In the rows, zero is written as 128.
Each row of numbers stands for one object and depends on some of the facts below. Use the named rows to name the rest.

Named rows:
[126 129 128 133 109 187 117 138 121 129 129 129 127 149 128 119 130 135
 123 153 128 157 147 133 140 127 119 125 110 160 119]: z_432
[127 125 125 126 123 140 132 114 132 124 127 129 126 133 123 119 126 123
 122 135 127 116 124 139 131 124 122 129 136 116 134]: z_198
[126 140 128 129 116 120 121 114 127 125 127 129 125 138 118 139 125 124
 119 123 126 150 148 117 125 128 119 127 139 152 151]: z_419
[125 123 124 122 169 110 121 131 120 135 128 123 125 117 138 139 131 113
 132 104 125  96 123 129 118 124 125 127 115  96 112]: z_174
[125 131 124 125 128 106 116 178 119 128 129 118 129 116 120 121 131 118
 126 117 122 132 129 112 118 153 116 119 105 144 113]: z_188
[139 124 126 123 110 102 114 160 120 123 139 117 126 112 127 114 123 108
 164 130 119 182 117 117 145 156 122 120 107  90 112]: z_300
[125 146 126 124 132 111 115 147 121 123 127 115 129 116 127 133 126 112
 136 115 123 139 123 109 115 151 117 118 126 104 115]: z_885
[132 125 123 128 148 129 175 111 139 123 130 135 134 128 132 124 127 131
 135 156 152 104 124 160 132 122 172 148 160  97 122]: z_235
[124 131 128 124 124 104 116 181 120 124 129 118 135 116 120 124 130 104
 134 104 124 102 128 114 120 145 117 118 105 168 113]: z_947
[128 126 128 128 107 121 120 108 130 127 127 135 124 126 119 122 134 135
 120 134 122 116 127 126 132 124 121 123 133 126 130]: z_596
[132 123 126 124 150 114 145 112 148 124 129 139 123 130 137 135 123 149
 121 126 124 105 122 133 129 120 150 143 174 101 143]: z_326
[125 124 132 125 139  96 110 200 118 126 130 125 133 119 120 123 131 104
 123 128 124 131 125 106 119 174 115 122 106 172 116]: z_320
[124 122 142 120 214 110 114 136 115 124 147 150 140 121 120 119 126 126
 117 100 125  97 121 109 123 125 117 153 106  84 116]: z_100
[127 135 127 130 107 143 120 114 127 127 126 125 125 131 126 122 126 135
 126 118 124 125 127 113 128 123 121 128 132 121 138]: z_908
[128 124 129 125 149 112 122 115 146 128 129 138 125 135 147 128 124 134
 130 115 123 104 122 140 132 122 148 149 173  98 146]: z_527
[123 151 126 124 138 144 122 113 149 127 129 127 138 156 148 152 138 116
 118 131 133 151 187 139 118 153 123 128 142 122 155]: z_424
[127 142 128 124 107 137 124 123 130 133 127 120 125 134 118 131 130 129
 117 122 119 184 142 125 125 127 118 121 108 164 127]: z_551

There are 3 kinds of fact about the objects: Ψ, χ, ω.
z_118 Ψ z_664; z_118 Ψ z_963; z_191 Ψ z_36
z_191 Ψ z_419; z_199 Ψ z_728; z_199 Ψ z_477
z_218 Ψ z_174; z_218 Ψ z_201; z_218 Ψ z_252
z_221 Ψ z_664; z_221 Ψ z_908; z_221 Ψ z_82
z_235 Ψ z_48; z_235 Ψ z_957; z_244 Ψ z_754
z_251 Ψ z_811; z_251 Ψ z_879; z_273 Ψ z_745
z_273 Ψ z_666; z_273 Ψ z_923; z_278 Ψ z_527
z_278 Ψ z_878; z_278 Ψ z_36; z_278 Ψ z_24
z_278 Ψ z_892; z_296 Ψ z_544; z_296 Ψ z_717
z_298 Ψ z_326; z_298 Ψ z_154; z_298 Ψ z_832
z_300 Ψ z_815; z_320 Ψ z_100; z_320 Ψ z_2
z_34 Ψ z_885; z_350 Ψ z_926; z_350 Ψ z_82
z_388 Ψ z_93; z_388 Ψ z_832; z_391 Ψ z_13
z_400 Ψ z_745; z_400 Ψ z_551; z_400 Ψ z_717
z_432 Ψ z_847; z_525 Ψ z_195; z_540 Ψ z_975
z_543 Ψ z_171; z_543 Ψ z_794; z_543 Ψ z_422
z_554 Ψ z_370; z_580 Ψ z_230; z_580 Ψ z_560
z_580 Ψ z_847; z_580 Ψ z_45; z_581 Ψ z_25
z_581 Ψ z_522; z_586 Ψ z_728; z_586 Ψ z_111
z_586 Ψ z_227; z_654 Ψ z_994; z_654 Ψ z_885
z_654 Ψ z_613; z_654 Ψ z_811; z_654 Ψ z_879
z_691 Ψ z_25; z_691 Ψ z_422; z_691 Ψ z_353
z_710 Ψ z_52; z_710 Ψ z_957; z_733 Ψ z_707
z_733 Ψ z_821; z_789 Ψ z_424; z_817 Ψ z_326
z_817 Ψ z_28; z_817 Ψ z_792; z_829 Ψ z_139
z_848 Ψ z_172; z_848 Ψ z_707; z_871 Ψ z_28
z_871 Ψ z_370; z_871 Ψ z_795; z_871 Ψ z_329
z_871 Ψ z_353; z_888 Ψ z_821; z_899 Ψ z_885
z_943 Ψ z_100; z_100 χ z_326; z_111 χ z_821
z_123 χ z_25; z_13 χ z_227; z_130 χ z_976
z_152 χ z_888; z_154 χ z_994; z_156 χ z_613
z_171 χ z_508; z_187 χ z_252; z_188 χ z_353
z_195 χ z_24; z_198 χ z_943; z_199 χ z_707
z_2 χ z_235; z_201 χ z_717; z_209 χ z_278
z_218 χ z_789; z_227 χ z_904; z_230 χ z_957
z_24 χ z_300; z_244 χ z_171; z_251 χ z_876
z_273 χ z_100; z_296 χ z_481; z_298 χ z_62
z_300 χ z_16; z_320 χ z_811; z_326 χ z_452
z_329 χ z_198; z_33 χ z_152; z_331 χ z_221
z_353 χ z_36; z_36 χ z_273; z_370 χ z_123
z_388 χ z_468; z_391 χ z_201; z_400 χ z_422
z_401 χ z_118; z_419 χ z_296; z_424 χ z_52
z_432 χ z_796; z_468 χ z_54; z_47 χ z_899
z_48 χ z_738; z_481 χ z_901; z_500 χ z_419
z_508 χ z_832; z_52 χ z_391; z_525 χ z_985
z_527 χ z_978; z_540 χ z_664; z_543 χ z_879
z_544 χ z_754; z_551 χ z_691; z_554 χ z_187
z_558 χ z_544; z_560 χ z_701; z_581 χ z_28
z_586 χ z_48; z_613 χ z_174; z_62 χ z_847
z_665 χ z_848; z_666 χ z_199; z_691 χ z_666
z_696 χ z_2; z_701 χ z_527; z_707 χ z_400
z_710 χ z_331; z_717 χ z_540; z_73 χ z_878
z_733 χ z_329; z_738 χ z_401; z_789 χ z_792
z_793 χ z_111; z_794 χ z_34; z_796 χ z_554
z_811 χ z_908; z_815 χ z_974; z_821 χ z_696
z_829 χ z_733; z_832 χ z_209; z_844 χ z_560
z_847 χ z_654; z_848 χ z_963; z_871 χ z_33
z_878 χ z_581; z_879 χ z_370; z_885 χ z_388
z_888 χ z_896; z_892 χ z_432; z_896 χ z_795
z_899 χ z_45; z_901 χ z_318; z_908 χ z_745
z_926 χ z_424; z_93 χ z_558; z_943 χ z_139
z_947 χ z_156; z_957 χ z_543; z_974 χ z_93
z_975 χ z_885; z_976 χ z_586; z_985 χ z_844
z_100 ω z_298; z_100 ω z_985; z_171 ω z_664
z_174 ω z_16; z_174 ω z_230; z_174 ω z_123
z_174 ω z_93; z_188 ω z_745; z_188 ω z_522
z_188 ω z_666; z_199 ω z_696; z_199 ω z_429
z_199 ω z_111; z_199 ω z_45; z_221 ω z_923
z_244 ω z_792; z_244 ω z_432; z_244 ω z_821
z_281 ω z_152; z_281 ω z_130; z_281 ω z_728
z_281 ω z_329; z_281 ω z_296; z_300 ω z_500
z_320 ω z_468; z_388 ω z_187; z_391 ω z_350
z_401 ω z_792; z_401 ω z_943; z_481 ω z_811
z_481 ω z_908; z_508 ω z_904; z_52 ω z_152
z_52 ω z_985; z_544 ω z_195; z_544 ω z_111
z_545 ω z_527; z_545 ω z_273; z_545 ω z_975
z_558 ω z_844; z_558 ω z_28; z_586 ω z_278
z_586 ω z_201; z_589 ω z_691; z_589 ω z_298
z_62 ω z_209; z_62 ω z_452; z_654 ω z_298
z_654 ω z_230; z_654 ω z_318; z_710 ω z_596
z_710 ω z_926; z_717 ω z_419; z_717 ω z_424
z_73 ω z_691; z_73 ω z_848; z_733 ω z_154
z_733 ω z_139; z_733 ω z_235; z_789 ω z_848
z_789 ω z_844; z_789 ω z_99; z_794 ω z_844
z_794 ω z_230; z_795 ω z_235; z_795 ω z_45
z_832 ω z_792; z_832 ω z_422; z_832 ω z_847
z_876 ω z_54; z_876 ω z_278; z_879 ω z_111
z_885 ω z_201; z_885 ω z_580; z_892 ω z_82
z_901 ω z_907; z_947 ω z_429; z_947 ω z_793
z_947 ω z_227; z_957 ω z_424; z_978 ω z_500
z_978 ω z_738

Which object is each row?
No name comes twice in this set of rows, the named rows included.
[156 124 132 124 206 111 109 159 119 129 131 137 152 145 200 120 126 136
 170 166 125  97 118 122 116 120 140 122 107 110 111] -> z_401
[125 155 125 124 186 106 130 148 121 123 128 121 147 120 150 166 145 111
 123 124 162 106 155 110 114 158 119 120 162 104 118] -> z_957
[142 133 140 145 140 110 104 216 115 136 127 130 140 144 148 121 135 119
 168 176 125 144 124 111 115 135 116 120 102 210 111] -> z_244
[123 122 124 124 119 160 112 151 119 165 127 117 124 118 155 151 134  93
 140 111 142 101 125 201 120 156 121 118 101 130 114] -> z_789
[150 126 125 124 154 180 168 114 169 126 128 140 127 136 141 122 125 139
 121 123 125 102 127 128 133 119 144 121 169  95 124] -> z_139
[125 131 125 123 231 108 123 116 135 122 130 128 151 117 187 203 126 130
 121 122 167  97 124 112 113 127 128 120 197  88 137] -> z_717
[145 132 144 137 134 116 117 135 126 155 125 139 129 174 145 115 128 131
 120 162 120 146 122 121 121 123 121 126 108 183 115] -> z_792
[123 123 128 120 160 176 116 131 117 127 129 124 124 116 119 157 124 121
 127 103 158 103 120 113 121 125 115 124 107  88 112] -> z_654
[123 121 125 125 142 122 118 129 119 163 127 118 121 116 160 163 126 106
 168 110 147 104 122 163 118 127 123 119 107 106 114] -> z_558
[124 122 140 120 156 148 117 118 111 126 130 137 129 115 118 134 136 130
 121 103 139  99 124 111 119 126 114 124 106  94 114] -> z_589

Now the same objects, written a new way:
Some objects and their rows:
[146 130 110 144 132 138 155 143 127 111 114  94 120 135  93 135 125 126
 118 153 154 130 120 141 122 130 111 112 133 133 152 128 140 128]: z_701
[ 84 102 148 118 158 103 111 119 112  84 214 117 142 119 131 191 145 215
 154 120 116 112 153 155 163 171 156 154 117 103 144  47 128 167]: z_589
[122 133 125 112 126 121 131 134 122 138 132 131 113 122 107 127 131 119
 115 138 133 118 123 128 119 115 116 124 127 121 131 133 139 116]: z_172
[118 140 133 114 125 130 107 117 136 147 135 148 122 114 124 124 135 108
 118 119 120 116 130 130 141 108 123 133 125 125 123 139 123  98]: z_33
[163 177 201 124  92  57 116 104  85 209 113 171 148  80 131  86 177 131
 158 155 101 149  90 150 168 102 164 140 152 167  56 119 130  71]: z_500
[129 136 127 126 130 135 125 132 135 140 125 133 118 127 117 127 138 113
 119 133 131 120 127 133 136 120 122 127 127 128 135 135 132 107]: z_666
[127 136 128 124 127 132 122 124 133 136 131 130 122 121 114 128 132 117
 119 132 130 122 128 132 136 115 120 126 127 128 130 137 130 107]: z_796
[102 133 132 130 116 140 130 125 125 122 117 123 100 105 115 123 124 109
 133 136 129 111 127 126 123 112 130 126 144 120 131 149 152 137]: z_429
[125 135 130 112 129 136 136 121 128 128 130 118 132 124 116 119 126  95
  93 134 121 118 125 130 124 121 122 137 117 143 111 114 142 138]: z_817
[117 140 134 115 126 130 107 117 135 149 134 150 122 114 125 123 136 110
 119 120 120 114 130 128 144 109 123 134 125 125 122 142 125  98]: z_331
[101 140 138 103 129 128  90 109 137 166 139 161 128 116 138 112 138 101
 113 106 105 112 141 126 145 109 135 149 119 141 105 142 121  96]: z_525
[100 120 161 130 112 122  90 109 127 132 134 171 121 108 187 126 123 141
 171  89  93 128 142 100 137 116 162 145 138 104  96 141 115 135]: z_947
[103 101 131  96 146 128  96 110 121 134 134 163 141  82 210  82 113 157
 165  88  93 154 177 111 122 157 145 129 151 138  79 103 107  94]: z_320
[126 131 128 124 124 134 124 121 130 132 133 130 127 126 120 123 141 108
 112 136 135 116 127 138 135 124 120 124 122 123 129 138 124 111]: z_93
[118 135 150 100 118 131 106  81 146 142 145 144 140 104 143 116 124  77
  86 103  97 119 137 122 142  87 129 161 105 147  77 118 119 114]: z_871
[107 144 144 104 124 123  90 112 138 164 144 164 121 103 131 120 139 110
 120 108 105 112 135 127 153 101 127 141 124 124 113 142 122  84]: z_130
[126 139 127 117 129 126 129 138 122 134 127 126 122 117 111 124 132 114
 117 137 125 119 123 130 124 119 117 125 127 124 131 130 138 117]: z_596

Name these rows:
No name comes twice in this set of rows, the named rows included.
[ 95 107 158 120 125 108  85 100 121 122 185 172 160 119 186 145 151 162
 152  93 106 119 146 129 155 152 152 145 114  90 103 113  89 131] -> z_73
[103  77 147 106 117  80 145 113 119 172 146 163  91 147 170 141 125 169
 152  96 129 154 134  84  78 120 160 155 130 129  91 138 103 145] -> z_733
[103 132 133 144 117 144 126 114 132 125 111 125  98 111 121 124 126 110
 138 129 125 116 131 123 130 108 138 134 147 128 129 153 144 129] -> z_45
[120 131 119 142 122 144 142 123 131 118 112 108 105 121 105 129 126 115
 129 142 139 120 127 135 125 114 124 124 144 129 141 148 144 131] -> z_696
[ 82 134 147 118 112 142  95  93 137 149 130 155 100  95 138 116 137  95
 133 109 108 102 144 123 146  95 145 145 141 123 109 165 133 107] -> z_195
[165 162 113  50 115 135  72 100 131 143 159 191 162 170 188  89 103 158
 162  90 114 177 190  29 145  99 162 143 125 105 125 121 116 164] -> z_244
[152 128 116 140 129 142 164 127 131 101 115  85 131 133  95 136 120 110
 102 154 147 134 119 139 118 118 111 121 125 136 136 114 140 139] -> z_370
[ 98  83 152 134  84 121  93  81 101 105 192 184 209 145 228 112 177 118
 130 104 138 108 129 139 128 190 133 109 105  46  79 165  39 134] -> z_794
[148  99 129 180 118 137 177 140 117  65  94  80 116 139 138 148 101 163
 171 145 147 157 121 114  98 144 145 115 150 114 136 117 146 199] -> z_795
[152 131  62  91 155 167 155 124 125 111 114  89 133 120 120  74 107 143
 123 152 164 166 179 117 107 150 105  97 164 160 147 104 144 115] -> z_943
[ 96 136 144 105 156 118 100 110 139 138 177 133 110 103 102 165 138 157
 126 115 108 106 149 151 172 117 136 161 120 136 140  88 138 105] -> z_985
[136 114 143 137 128 120 126 132 123 119 126 137 142 142 171 128 122 146
 148 114 111 146 132 107 123 145 153 142 120 132 105 105 121 161] -> z_388
[121  87 118 133 177 140  94 204 190 131  97 159  97 125 164 163  74  97
  97  54  71 110 119 114  94 115  86 134  73 109 133 135 101  71] -> z_424
[153 126 118 149 133 127 161 158 128 119 101  98 120 132  97 135 124 126
 118 152 144 136 108 145 116 132 111 113 129 136 144 123 138 121] -> z_54

